Table B holds the same points as the rows below and some others, measured another way and shuffled. Each row below is followed by which row of B it is.
B:
1: [ 185  -19 -199  226  165  -34  156  -40 -141   75 -128  159 -159  113
  119 -110    8   37 -223  296 -144 -223  140  -91 -101  -39  111 -144
  -64  -40]
2: [-178  154  -37  160 -209  -87  -23 -357  -84 -204  104   -2  -94   23
   72  -92  -38  187  -70  179 -152   37 -168  -62  131  189 -215   79
  -74  -11]
3: [ 159 -247  -74  -11  153  133  -32   94   75    8  -75   43  -78   67
   60  -37  -31  -59  -32   45 -155 -349  226  -11 -196  -87  155 -281
   65   11]
4: [  -7 -273 -249  -34   26   26 -132   35 -126  -59   47 -229   88  -57
  -32  107  169 -188  182 -178  170 -176    2   92 -164  -22  505  -42
  213  332]
5: [ -67 -248 -164   21 -181   15 -271   98  213 -349   51 -347  148  -95
 -272   63  182 -140  494 -164  200 -113   17  -52 -137   83  260   88
  127  174]
6: [ 335   40   32   76  558  -60  299  255 -227  393 -158  137 -120  -17
  201  173 -102 -129 -256  242 -218 -277  288   57 -351 -323  244 -388
  -68  174]
7: [  68 -132  -63   80  -44   -3  -61  -39  172 -170  -65  -45  -11   65
 -107  -37   75  -13  216  188  -50  -78   82  -74  -39   21  167  -86
   19  -64]
8: [ -20  -78  -28  -17  -10   38   38 -176 -218   34  -50   16  -18  171
  195    3  -29   59  -98  -57 -161  -97   19  -53   19 -125  -45 -292
  209  161]
9: [ 245 -234 -193   -4  306  133   96  215 -102  158 -108  -22  -53   -5
   59  -25    7 -207 -145   41  -27 -402  214   75 -241 -117  359 -233
    0  147]
10: [-208   25   17   49 -152 -133 -134 -295  -52 -126  147 -126  -71   11
   38   61   47  100   70   13  -75   86 -174   10   32   83   18   74
  138  120]
11: [ 109 -387 -258   61  -30  120 -240  150  -10 -346  -42  -37  -15    3
  -50    7  160  -76  202  -92  124 -419  101  -71 -269  117  333  -10
  176  190]
12: [ 125   73  336  -46  105  -77   85   93  253  -32 -133 -142   38  -21
 -120   70  -25 -102  263  260 -132   90   67  -16  -58 -129  -13 -178
 -107    8]
13: [ 372 -114   34  -34  429  134  234  296   21  263 -216   43  -40  -14
  128  -64 -118 -227 -186  187 -197 -400  356   64 -285 -252  180 -431
 -167   61]
14: [ -94 -252 -347  -49 -267  100 -151 -239   78 -219   30 -221  130  -54
  -18 -203  163  -95  127 -155  128 -149  -15   48   35  103  267  -78
  -16  174]
15: [-107   57  -22  -45 -129  -88  -57 -150  193 -196   86 -243   52 -162
 -198   64   35  -27  249  115   34   71 -101   80   43   83   85   64
 -194   47]
16: [-192  188  149   42  -44  -90   48 -205 -166  -86  129  -80  -30   -4
  -42  181  -47   87   63  148 -113  198 -258   23  160  113  -93   35
   54  120]
17: [-185  426  354   58   49 -216  246 -252 -274  183   68 -130  -45   62
   72  174 -141   90  -95  211 -236  379 -274    4  229  -79 -318  -38
   39  130]
18: [ -51   92  313  103  227   39  121   33 -262  116   64   84 -141  204
   28  219 -156   54  -67  224 -301   77 -127  -45   94   27 -104 -110
  310   16]
19: [ 254 -251 -317 -130   94   85   62   41  126   32 -200  -76   46  -47
   34 -117   43 -137  -25  -23   18 -397  317   49 -211 -238  263 -371
 -208   93]
20: [ -18 -178 -211   74   39   85  -61   -6 -426  -86   39    2   -4  115
  147  139    4   11  -32 -140  -16 -274   -8  -41 -110   -6  157 -109
  330  283]
21: [-178 -159 -290  -53 -385  -85 -271 -245  349 -414   93 -350   89 -121
 -329  -22  200   11  442  -60  213   22  -93    6   58  135  193  171
  -96    8]
22: [  82 -302  -81  -54   54   46 -178  261  230 -185  -16 -302   75 -131
 -277   88  195 -263  386  -79  202 -174   56   47 -226   35  445   31
   80  204]
23: [  68  139  157  -56  152  -90  174  -64   39   61  -65   -1 -166   11
  -74   98  -91   55  -95  300 -167   16  -49   40   44  -65 -103  -91
 -176  -60]
24: [  94  -45  -32   14  -32   53   -5  -62  110 -246  -59   57   11   -6
  -36   10  -60   53  157  246 -130 -174  100  -26  -38   36   23 -168
 -161  -71]
25: [  77  301  285  196  363  -80  308  -87 -290  298   -8  309 -312  157
  266   91 -277  185 -456  450 -508  -39   16  -44   -9  -76 -301 -228
  -20 -102]
26: [ -76   -9  -22    9  -73   65   18 -119  -47 -133   25  -70   19   11
  -36   -8  -10   10   41   52  -66  -30  -90  -13   96   93  -44  -94
   -3   94]
27: [ -68  -24  -40   11  120   -9   55 -111 -517  103   68  -21  -59   92
  219  179  -23    0 -182  -75  -67  -95 -143   63  -27  -45  138  -91
  299  345]
28: [ -29   65 -201  169  100   52  221 -181 -530  230   16   -2  -25   86
  316 -152  -43  -60 -422   17 -112 -128  -73   26   59    6   54 -142
   85  269]
29: [ -37 -193 -257  106  -28   29 -127   46 -156 -166   49 -137   -4   -9
  -51   56  127  -59   94 -134  113 -218  -26  -50 -136   87  215   46
  189  246]
30: [-107   81  -42  -33  -27  -78   96 -205 -185   60   56 -244    8  -49
   -4   -8   47  -99  -65   49   51  103 -220  130  130   38  143   67
  -27  212]
31: [ 137  -51  -75   25   90  -98    7   35  105  -66  -75  -90 -111  -29
 -101   36   30  -29   67  203   -9 -171   81    5 -150  -61  153   10
 -122  -22]
32: [-241  -11  -53   71 -228 -106 -119 -361 -214  -79  106 -153  -81  137
  139  -54   64  117  -69 -129  -56   60 -212  -63   99   50  -99   65
  285  182]
33: [  14   27  134   10  146  -60   43  -55 -145   91   24  -48 -165   41
  111   51  -63   -9 -156  125 -156  -91  -63   58  -73  -28   25  -19
   77   98]
34: [ -29   85 -131   66   78  -92  123 -111 -159  122   33 -149  -55  -26
   -3   25   -2  -44 -116  101  -23  -19  -62   56   15  -38  103    5
  -54  112]
35: [  -4   75   22 -110 -118  -33   59 -204   18 -193  -38 -108   86  -15
  -63   80  -72   46  192  195  -59   21  -50   51  120  -39  -22 -115
 -175    6]
36: [-240 -110 -108   10 -198   -2 -180 -190 -201 -250  174 -221    4   22
  -97  110  115    4  166 -108  121   38 -304   36  113  220  170  212
  270  227]
37: [  49  100  107  -38   83  -13  121    6  241   -6  -21 -135   75 -124
 -162   57  -71  -91  188  256 -123   44   73   69   15  -50   47 -187
 -266  -40]
38: [ -68 -160 -385  -60   70 -117  -18 -175 -356  170   64 -190  -54  -67
  133  101  196  -95 -191 -260  179 -141  -95  153 -145 -111  452  -39
  166  462]
39: [-155   14  -96   46 -238  -69 -134 -150  129 -357   98 -218  -10  -75
 -260   41   72   62  262   86   84   32 -179  -35   91  207  -28  221
  -81    3]
40: [  41 -202 -106  -25    2  155  -78  156  -71 -235  -21 -114   97    6
 -109  122   10  -85  232  -83   46 -251   47  -38  -91   31  119 -118
  125  178]
41: [ -84   -5  128  -54  -33  -19  -71   35  282 -203   56 -185    1 -147
 -288  121   66  -44  273   66    5   72 -103   14   -1  123    4    1
  -95   80]
42: [   3  -54 -254 -111    3  -67    9   -6  149  -81  -13 -208   23 -193
 -227  130   95  -46  129  -62  131 -111   36   60  -95  -77  137  -96
 -227  165]
43: [ -80 -101 -195  -27  -30  -28  -48 -162 -154  -21   75 -164    0  -53
   45   32   86  -63  -16  -83   59  -95  -84  100  -41   17  260  -20
   67  250]
44: [ -37  312  249  136  299 -141  291  -98 -501  297   44   87 -156   86
  225  219 -152   60 -313  253 -276  131 -175   33   44  -73 -104 -110
  122  203]
45: [-203  249  112   49  -96 -172  108 -374 -190   82   87 -134 -122   82
   91  -15  -70  124 -183  129 -167  207 -251    8  213    7 -244   59
   21   51]
46: [ -90  153   73   55  -16 -146   52 -115   -9  -78   45 -136   37  -72
 -105  161   31   12  187  155  -36  173 -117    1   41   11   33  -25
  -51  131]
47: [ 190  146  143   53  203  -30  198  178  198  -31 -107  -75   49 -128
 -197   80  -78 -124  199  412 -105  -20  117   22  -65  -41   68 -134
 -336  -64]
48: [-130  210  -52  238 -130  -80  102 -308  -36 -113   65   24  -40   32
  -20  -95  -19  131  -20  330 -161  154 -134  -80  208  183 -124   15
 -137  -88]
49: [ -58  -45   53  -46 -127  -11 -106  -49  173 -286   24 -178   16  -72
 -187   46   45  -12  259   70   22  -17  -92   -2   10  113    5   46
  -62   58]
50: [-161   20 -111   87 -390  -31 -174 -177  395 -582   58 -169   41 -110
 -406  -56  107  122  429  181   83   77 -151 -131  164  326 -155  197
 -252 -138]
51: [-167  116    1   71  -29   57   79 -101 -105   -1  132 -169   82  -29
  -59   38  -90  -37   39   48 -113   66 -110   21  149   85  -80  -67
    1   92]
52: [  50   96  102    3  144  -79  135  -44  -62   98  -37  -52  -42   -5
   39   92  -58  -23  -31  175 -146   -4   14   37  -41 -114   25 -165
  -56   91]
53: [-239   40  264   14 -181   22 -141 -104   13 -253  156 -232   66   23
 -108  100  -40    5  291   -1  -93  151 -229  -30  134  173 -145   82
  206  110]
54: [ -77  247  211  125 -252 -107    1 -199  295 -343  -10 -120   34  -24
 -154  -90  -90  129  281  354 -180  150  -57 -137  147  122 -381   46
 -276 -199]
55: [-190  -47  108  -56 -138 -142 -205   -4  175 -223  118 -392  113  -87
 -310  285  142  -73  537 -106  129  203 -156    0  -23    5  162  109
  195  205]
56: [-228  170  311   99 -140 -113  -58 -161   -4 -232  105  -79   14   76
 -130  224   -8  141  319  146 -152  319 -242 -122  169  120 -211   12
  203   66]
57: [  -8  -70 -171   18   17   72   24  -44  -85  -33   37 -106   26    0
  -26   20  -44  -45   18   35  -46 -169   33   33   -4    0  112 -100
   -5   64]
58: [ -10 -130  -82   87  163   80   23   83 -260  112   35  -50  -66  103
   59   81    3  -68 -108  -93  -77 -173    5  -32  -86  -28  116 -130
  293  210]
59: [-155   35  -71   33 -305  -76  -94 -343  -25 -350   40  -89  -34   31
  -47  -51   61  152  107  101    7   50 -220  -56  161  182 -112  119
  -35   40]
60: [ -78  -59 -126  -35  -21  -57  -23  -71   59   27   38 -255   42 -115
  -68   11  115 -110   64 -129   64  -13  -23   52  -64  -49  154  -91
  -15  246]
61: [ 323  -15  -26   33  399   81  299  165 -196  237 -211  199 -124  107
  156   38 -159  -37 -284  274 -251 -338  262  -12 -163 -235   40 -405
 -104    1]
62: [-190   77   29 -124 -125 -218  -54 -150  228  -61  109 -482   61 -214
 -329  123  177 -140  308   -9  200  296 -250  147   89   31  212  197
 -116  189]
63: [ -61  178  107  -16  -75 -177   83 -159  217  -75  -30 -187  -10  -57
 -210   58   29   40  179  209  -46  220  -95  -21  115  -36 -114  -26
 -199  -23]
64: [  93 -273 -152   21  105   55  -86  192   -9  -40  -62 -135   16   21
  -61   72  127 -141  141 -151   65 -248  132  -54 -232  -90  266 -155
  213  234]
65: [-230  340   26  209  -69 -181  153 -404 -359   12  115  110 -183  125
  132   95 -108  310 -260  208 -255  190 -257 -108  224   84 -385    6
   41   35]
66: [ -31  281  -58   81  174 -134  315 -310 -400  312   27   94 -159   45
  259   37 -150  116 -456  241 -254   22  -81   81   97 -114  -96 -174
 -126   89]
67: [   5  -42   74  -82   48    3   31   69  194   -6  -25 -252  160 -113
 -169   95   64 -188  299    8   12   73   44   53  -38  -90  191 -215
  -46  177]
68: [  19  150   37   70   -1  -79   98  -81  180 -134  -26  -29   -5 -107
 -143   27  -16   35  128  307 -104   51   -1  -17   27   55  -49  -87
 -294  -46]
69: [-163 -234 -402   30  -99  -18  -82 -208 -419   24   54 -179  -71   57
  117  -61  277  -55 -232 -379  222 -112 -228    5   -6   71  267   46
  345  493]
70: [  89 -466 -441 -106    9  131 -219  150 -108 -154    0 -267   77  -77
  -44   37  178 -235  151 -323  275 -476  111   97 -292  -32  556  -18
  186  349]
71: [ -51 -188   14   24 -156   56 -216  -15  147 -317   33 -148  150   -7
  -68   51   76  -53  423  -42  -16  -76   51  -61  -92   55  158 -121
  161  132]
72: [ 157 -178 -239  -18   65   -3    1   79  220  -59 -128 -111  -60 -133
 -108 -123  152 -121  -14    6   90 -274  149    1 -211  -37  194 -123
 -224  122]

[ -74 -195  -17  171 -121 -157  148  -71 -191  -22   97  -59 -143  259
  143  326  113  215 -256  159   22   69   85  280  -23] => 34
[ -98 -365  -41  104  -39 -391  187  -41  -96   58  180 -235    2  263
  264  211  141  248 -191  -56  158   37    3  331  118] => 8
[   2 -192 -165  147 -141 -147  158 -225 -240  -64   69  -12 -297  422
  155  334   35  301 -292  189   76    6   65  202  -87] => 16
[ 248    3  202  261 -582  500 -114  137  -25 -336 -453  405  202 -305
 -450 -622 -209  331 -314  395  -48  159   14  304  -26] => 28
[  17 -140  -79  189 -136  -30  111 -196 -334  -86  138  108 -312  321
  210  371   99  166 -267  232  -66   15   58  100 -127] => 23
[  -9 -130   47  146  -69 -144  157  -65 -213  -12  108  -53 -159  118
   68  355  149  198 -168  107   42  -49  123  232  -87] => 45
[ -25 -224  -44  -15  -67 -337   85  -99  -90  -10  183 -151    4  337
  121  210   89  281 -187  126  116   79   51  236    9] => 37
[-100 -343   28  166  -52 -267  125  -98  -89   -8  188 -178  -10  271
  183  276  118  139 -201  125   25   44   84  320   78] => 5
[ -38 -295  -49   81  -21 -318  192  -77  -87   77   88 -210  -94  221
  203  277  166  250 -205  -45  165  -91   44  300   21] => 61
[  68 -309   27  137   24 -342  150 -266  -11  173  -23 -227   16  108
   66  333  294  133 -107   73  205 -127  -22  445  -44] => 55
[ 318  429  244 -516  289   51 -147  298   61 -129  363  -79  405 -431
 -241 -403 -248 -113  452 -383 -128 -152   81 -319  -55] => 67
[ -40 -150  -66  165 -100 -135  199 -165 -222 -101   45  -30 -252  354
   77  314   78  213 -292  261   -3   -3   35  156  -75] => 22
[ 348  391  419 -370  232    9 -151  241   75 -105  397  -47  275 -460
 -331 -210    8  -70  401 -135 -178 -300  230 -402 -252] => 33
[ 354  459  280 -437  254  106 -188  235   28 -136  441    4  269 -412
 -253 -308 -220 -123  454 -284 -254 -249  214 -443 -151] => 44
[ 188 -133  228  249    0  233 -153 -173   38 -148  189   58  339  -57
   49 -297  -18 -391  119  214 -274  231 -210   50   -8] => 69
[ 249  -73  122  324  -15  263 -268 -365  135  -23  208   47  437   92
  117 -339  -54 -495  230  258 -281  508 -332  138  -83] => 14
[ 235  -10  156  290 -476  415 -102   -1 -178 -199 -289  412   68 -206
 -198 -282   -5  209 -271  374  -68  191  -44  273 -130] => 21
[ 269    4  221  211 -539  384 -126   77    2 -237 -435  392  171 -280
 -419 -526  -67  318 -333  444  -94   47   29  237  -70] => 30
[ -14 -227  -60   62 -105 -260   33 -143 -126   -5  247  -54  -69  335
  183  202   23  218 -181  126  -53   19  133  162   42] => 27
[ 249 -141  249  192 -440  185 -110   25   42 -210 -277  229  256 -204
 -350 -446   24  310 -243  404   43   80   -7  283  -64] => 13
[ 276  385  210 -284  187  205 -101  238  -75 -111  312   38  153 -430
 -164 -185 -224 -109  348 -338 -210 -219  207 -246 -102] => 17
[ 248  305  347 -374  252  -49  -74  280  108  -76  316 -137  311 -383
 -237 -227    3  -77  311 -205 -125 -235  125 -290 -137] => 62
[  19 -171 -157   87 -160 -103  -89 -199 -195   43  281   99  -68  332
  308  170 -106  120 -144   64 -201  121  143  189   98] => 35
[ 338  415  178 -382  249  310 -155  263   -9 -122  299   25  173 -480
 -136 -279 -306 -169  387 -466 -209 -295  205 -315 -102] => 40
[ 170  -38   81  464  -17  486 -157 -342 -192 -279  397  195   43  251
  260 -113 -135 -527  140  330 -404  486 -256 -131 -191] => 72
[  37 -175 -103  198 -127 -136   94 -274 -243  -14  111   19 -180  325
  141  315   58  185 -178  203   18   81   34  259  -72] => 52
[ 340  448  321 -471  237  161 -213  345   76  -65  327  -20  385 -561
 -239 -318 -162 -130  432 -372 -166 -188  185 -268 -124] => 57
[ 320 -119  254  262 -496  370 -116   10   16 -262 -383  334  137 -274
 -378 -485   15  304 -297  431   16  -32   12  218 -144] => 49
[ 223  -42  122  233   64  299 -286 -291   -2  -99  421  122  327   83
  238 -276 -133 -566  259  156 -457  371 -216  -89  -24] => 56
[ 359  366  412 -352  231  150 -349  191   56 -196  646   37  454 -398
 -210 -360 -196 -284  545 -127 -353  -43  206 -445 -146] => 2
[ 236  386  340 -240  219  137   12  379  -46 -136  310  -66  166 -509
 -220 -197  -74  -58  349 -346 -105 -220  162 -290 -183] => 32
[ 372  534  190 -396  173  186 -109  245 -115 -112  291   70  121 -446
 -258 -179 -195   31  393 -338  -76 -193  188 -307 -256] => 66
[ 255  -48  212  220 -526  337  -99   57  -36 -273 -406  355  224 -235
 -400 -516  -51  329 -307  453   15  169  -67  305  -66] => 48
[ 178  400  278 -225  246  211  180  579   47 -196  233 -228  -22 -495
 -218 -265 -172  102  273 -589   42 -385  246 -381 -231] => 54
[ -46 -259   19   84  -57 -396  144 -140  -97   82   83 -143   39  232
  104  248  221  197 -202  172   57   37  -22  326   57] => 7
[-144   96   88  162   34   18  660  661   33 -175 -181 -427 -352  -67
   -9 -176  103  468 -285 -472  374 -219  -62 -152 -235] => 1
[ -68  203   61  215  -21  194  633  605  -88 -193 -205 -271 -568 -101
  -25  -34   98  495 -308 -429  316 -319   53 -229 -385] => 31
[  45 -367  -63  170  -89 -165  101 -229 -180  -19  100  -91 -116  264
  215  317  146  210 -202   97  218   17    3  355  -59] => 42
[ 129   63   81 -107   87  -25  136  224   28  -10   83 -192   -9 -187
  -27  -69  -36  190   48 -365  122 -262  140    9  -84] => 20
[ -91  342   12   95   87  294  819  844    9 -240 -420 -413 -622 -161
  -54 -221   66  537 -371 -666  471 -396 -114 -362 -440] => 18
